[[122 131 127 129 126]
 [119 139 132 137 110]
 [142 102 114 114 100]] yields 137

[[141 121 119 118 118 119 118]
 [135 150 134 108 140 110 129]
 [155 123 122 140 120 136 123]] yields 110

[[112 136 119 115 118]
 [113 136 125 117 111]
 [116 134 130 120 104]] yields 117

[[140 137 145 137]
 [113 134 136 112]
 [102  99 117 123]] yields 136

[[113 126 114 133 124]
 [113 132 156 123 136]
 [133 129 134 118 135]] yields 123

[[101 147 130 106 109 113 151]
 [122 135 128 132 151 116 127]
 [122 131 131 131 125 123 131]] yields 116

[[122 134 103 128 111]
 [146 103 132 147 116]
 [149 137 129 136 112]] yields 147
---
[[108 113 119 101]
 [156 141 127 107]
 [144 137 105 152]] => 137

[[155 125 137 123 134 134 125]
 [130 126 129 127 111 118 142]
 [126 106 126 125 131 129 140]] => 131

[[124 132 136 143 137 138 133]
 [136 143 137 138 133 150 129]
 [138 133 150 129 132 121 120]] => 132

[[119 131 133 130 120]
 [141 137 135 128 143]
 [103 137 133 135 139]] => 133

[[135 135 108 123 147 110 120]
 [129 131 134 126 123 116 120]
 [154 136 140 122 117 124 110]] => 117

[[ 98 129 125 120 129 121 120]
 [124 115 100 132  98 153 126]
 [102 103 140 116 145 158  99]] => 145
---
[104 149 137 128 136] 137, 149

[134 132  99 149 138] 99, 149

[101 154 112 156 110] 112, 156

[102 115 121 125 122] 121, 125

[[110 121 133 122 156]
 [126 117 130 116 132]
 [126 130 116 132 125]] 130, 156

[[136 149 141 127 134 139 127]
 [139 126 139 126 126 141 125]
 [127 123 129 128 129 123 127]] 126, 149

[152 130 143 145 149] 143, 152

[[133 129 138 125 134]
 [135 132 137 125 135]
 [143 136 150 119 145]] 137, 150

[155 101 118 111 109 120 150] 111, 155
---
[[119 127 141 133 128]
 [135 123 108 125 128]
 [109 148 144 150 135]] --> 150

[[113 108 143 151]
 [115 118 146 154]
 [104 141 128 127]] --> 128

[[105 127 108 130 146 110 122]
 [125 130 149 116 139 120 137]
 [106 107 109 128 149 141 147]] --> 141

[[126 123 153 116]
 [127 129 126 128]
 [116 115 145 143]] --> 145

[[103 139 116 142]
 [134 154 118 138]
 [146 157 130 146]] --> 130

[[139 105 149 127]
 [133 128 137 106]
 [138 119 151 128]] --> 151

[[123 128 129 108 116 126 119]
 [102 128 116 140 107 143 129]
 [121 128 122 125 141 143 141]] --> 143

[[139 130 119 149]
 [110 120 123 112]
 [122 145 146 138]] --> 146

[[139 114 145 131 115 136 145]
 [123 120 101 129 155 113 121]
 [145 123 128 108 115 116 118]] --> 116

[[130 112 145 129]
 [122 134 147 125]
 [133 107 136 134]] --> 136
---
[[118 133 101 149 106 118]
 [141 136 150 112 144 143]
 [135 113 129 129 129 119]] --> 118

[[145 125 141 147]
 [102 131 106 105]
 [128 110 126 123]] --> 147

[[121 129 127 141 115 110 141]
 [145 110 153 108 148 151 110]
 [146 112 146 107 150 147 107]] --> 141

[[115 147 126 140]
 [136 151 118 134]
 [145 128 114 118]] --> 140

[[106 119 123 102 154]
 [148 119 153 152 101]
 [105 104 141 130 131]] --> 154

[[134 139 133 134 129 133]
 [125 145 123 123 123 144]
 [114 155 112 113 109 151]] --> 133

[[123 104 104 117]
 [125 120 121 124]
 [127 126 128 127]] --> 117

[[155 154 153 155]
 [155 156 156 155]
 [156 156 155 156]] --> 155
---
125	128	129	133	130	155
125	137	114	130	127	155
125	119	136	133	133	155
yields 137

134	123	123	152	118	127	133
127	136	133	121	109	127	116
yields 136

154	136	119	141
129	113	113	136
yields 113

158	117	116	124	141	144
155	124	140	146	123	98
yields 124

120	151	132	154	130
116	134	129	109	115
yields 134

128	118	121	119	148	140
128	120	119	119	148	137
128	122	119	121	151	138
yields 120

136	154	133	126	147	122	144
139	119	102	122	118	122	108
yields 119
---
[[132 126 103 123]
 [140 119 116 128]
 [111 129 122 130]] 122

[[135 132 117 104 124 136 143]
 [138 132 125 107 120 131 148]
 [137 131 129 110 120 128 149]] 128

[[122 128 115 111 138 142]
 [144 128 112 142 140 108]
 [118 128 109 107 101 140]] 101

[[120 146 136 147 116 108]
 [129 117 118 145 110 147]
 [117 140 112 134 155 141]] 155

[[133 149 154 128 135]
 [136 136 133 129 135]
 [130 144 153 128 139]] 128

[[119 120 132 108 120 126 127]
 [127 127 128 127 130 127 128]
 [131 135 119 156 131 129 128]] 129

[[133 151 123 136]
 [126 131  99 103]
 [138 124 107 129]] 107

[[137 114 143 144 131 142]
 [151 114 111 141 151 148]
 [110 144 117 103 109 107]] 109
---
157	137	133	147	124	147 => 124

131	104	131	114	102	115	153
100	129	151	123	112	110	154
=> 115

124	129	100	122 => 100

100	110	116	103	114	99 => 114

148	99	158	152
152	100	155	112
149	109	139	135
=> 158

144	111	121	113	117	124
137	130	146	127	104	133
=> 117

131	153	100	140
127	112	123	149
=> 100

103	146	108	115 => 108

133	145	130	98	130	116	142 => 116
